Here is a tiny trained network, its code and every weight. The questions are about switching its units off for an input and a class, where a switched-off unit gives its printed mean instead of its output.

import numpy as np


def w(rows, s, z=0):
    codes = np.array(rows[::2]) - 128.0
    scale = np.full(codes.shape[1], s)
    scale[-1] = z or s
    return codes * scale


def f(y):
    return np.maximum(y, 0)


def log_softmax(a):
    a = a - a.max(-1, keepdims=True)
    return a - np.log(np.exp(a).sum(-1, keepdims=True))


def net(x, mask):
    res = np.array(x, float).reshape(1, 4) / 4 @ E
    y = f(res @ A[0][:, :-1].T + A[0][:, -1])
    res = res + np.where(mask, y, B[0][:, -1]) @ B[0][:, :-1]
    return log_softmax(res[-1] @ U[:, :-1].T + U[:, -1])


A, B = {}, {}
E = w([
[248,131,63,38,174,154,77],'x0',
[198,27,126,171,185,215,243],'x1',
[246,146,127,211,162,36,113],'x2',
[159,3,36,121,2,87,116],'x3',
],0.0077)
A[0] = w([
[213,165,136,235,161,12,110,170],'neuron 0',
[99,191,84,122,141,92,6,5],'neuron 1',
[105,196,111,79,107,62,48,80],'neuron 2',
[99,232,183,118,215,176,140,140],'neuron 3',
[102,168,177,62,64,61,103,38],'neuron 4',
[197,50,132,197,163,195,189,224],'neuron 5',
[187,142,102,30,207,160,66,135],'neuron 6',
[110,127,148,73,107,161,135,83],'neuron 7',
[51,125,157,86,72,228,110,94],'neuron 8',
[113,130,131,104,152,25,88,74],'neuron 9',
[113,197,135,110,53,102,70,55],'neuron 10',
[115,226,158,142,194,145,126,183],'neuron 11',
[161,91,85,80,113,102,102,180],'neuron 12',
[20,132,200,254,98,70,215,190],'neuron 13',
[93,138,125,45,95,210,114,59],'neuron 14',
[84,18,53,141,41,80,104,185],'neuron 15',
],0.0078,0.0023)
B[0] = w([
[21,54,96,222,127,167,44,253],'neuron 0',
[149,91,128,82,197,166,145,199],'neuron 1',
[99,106,119,95,183,172,159,210],'neuron 2',
[182,238,22,175,110,170,144,229],'neuron 3',
[119,75,101,70,167,189,192,186],'neuron 4',
[68,123,109,48,212,208,145,251],'neuron 5',
[67,161,230,69,43,206,39,210],'neuron 6',
[120,75,103,208,130,120,105,154],'neuron 7',
[57,53,87,216,112,162,85,194],'neuron 8',
[103,73,94,113,209,188,166,178],'neuron 9',
[94,110,122,81,183,157,198,190],'neuron 10',
[132,181,39,138,105,127,134,214],'neuron 11',
[125,205,111,124,115,122,90,190],'neuron 12',
[157,137,170,6,76,230,63,254],'neuron 13',
[63,32,66,214,139,140,90,177],'neuron 14',
[195,226,2,107,77,160,156,250],'neuron 15',
],0.007,0.0096)
U = w([
[101,51,117,55,245,156,246,121],'0',
[43,38,106,254,108,143,34,130],'1',
[173,227,50,134,67,138,161,86],'2',
[105,143,201,42,39,158,36,202],'3',
[92,137,135,113,103,94,140,253],'4',
[164,76,207,170,112,49,166,61],'5',
[124,119,185,173,62,41,158,58],'6',
[140,91,216,169,108,65,181,58],'7',
],0.008,0.0045)

Each question gives the input, the list of numbers given to net, and the class t.
The units are the neurons (one row each of A and B). Each row of codes is followed by its name. A weight is (code - 128) times the scale printed after its matrix; where a second scale follows, it is the last column's (A, B and U).
mask holds one flag per neuron, in row order. A switched-off neuron (its flag False) gives its mean, the last column of its row in B, instead of its output. The means were averaged over made-up inputs and are rounded, as every weight is.
A unit's drop is (log p(t) with every unit on - log p(t) with that unit switched off) / (log p(t) with every unit on - log p(t) with every unit switched off).
The circuit of an input: a set's keep is (log p(t) with only the set's units on - log p(t) with every unit switched off) / (log p(t) with every unit on - log p(t) with every unit switched off). Starting from the 12 units with the biggest drops (on a tie, the unit counted first), units are removed one at a time, each time the one whose removal leaves the highest keep (on an exact tie, the one counted first), for as long as the keep stays at least 0.8.
units of the circuit, in order: the units of the circuit, biggest drop first
most important unit: the unit with the biggest drop
k most important neurons: the k neurons with the biggest drops, biggest first
drop when u is switched off: that unit's drop, to one decimal
input [-4,5,1,-6], class 2: units of the circuit, in order -> neuron 3
input [1,-6,6,0], class 0: units of the circuit, in order -> neuron 1; neuron 9
input [-7,2,-6,-6], class 3: 2 most important neurons -> neuron 13; neuron 0
input [-7,-8,-7,-7], class 0: units of the circuit, in order -> neuron 4; neuron 10
input [-7,4,-7,-3], class 1: 2 most important neurons -> neuron 8; neuron 14
input [8,-3,6,-4], class 3: 3 most important neurons -> neuron 6; neuron 8; neuron 14
input [8,4,-6,-7], class 3: 2 most important neurons -> neuron 6; neuron 15
input [-8,-4,6,-4], class 3: 3 most important neurons -> neuron 13; neuron 8; neuron 14
input [4,1,-5,-7], class 2: 3 most important neurons -> neuron 3; neuron 0; neuron 11
input [5,2,8,7], class 1: 3 most important neurons -> neuron 0; neuron 3; neuron 13
input [0,-6,-2,-7], class 2: 3 most important neurons -> neuron 3; neuron 11; neuron 5
input [-1,1,2,-4], class 2: units of the circuit, in order -> neuron 3; neuron 11
input [5,-7,-3,8], class 2: 3 most important neurons -> neuron 15; neuron 12; neuron 5
input [-5,3,-3,-4], class 3: 3 most important neurons -> neuron 13; neuron 15; neuron 0
input [1,-4,1,-3], class 0: most important unit -> neuron 15
input [4,-4,-3,-5], class 2: 3 most important neurons -> neuron 3; neuron 0; neuron 11
input [8,0,7,5], class 3: 4 most important neurons -> neuron 6; neuron 8; neuron 14; neuron 12
input [4,-2,4,-1], class 1: drop when neuron 15 is switched off -> 0.3
input [-3,6,8,-4], class 1: drop when neuron 0 is switched off -> 2.2
input [0,-8,7,-1], class 0: drop when neuron 2 is switched off -> 0.1
input [7,-6,-7,3], class 1: most important unit -> neuron 14
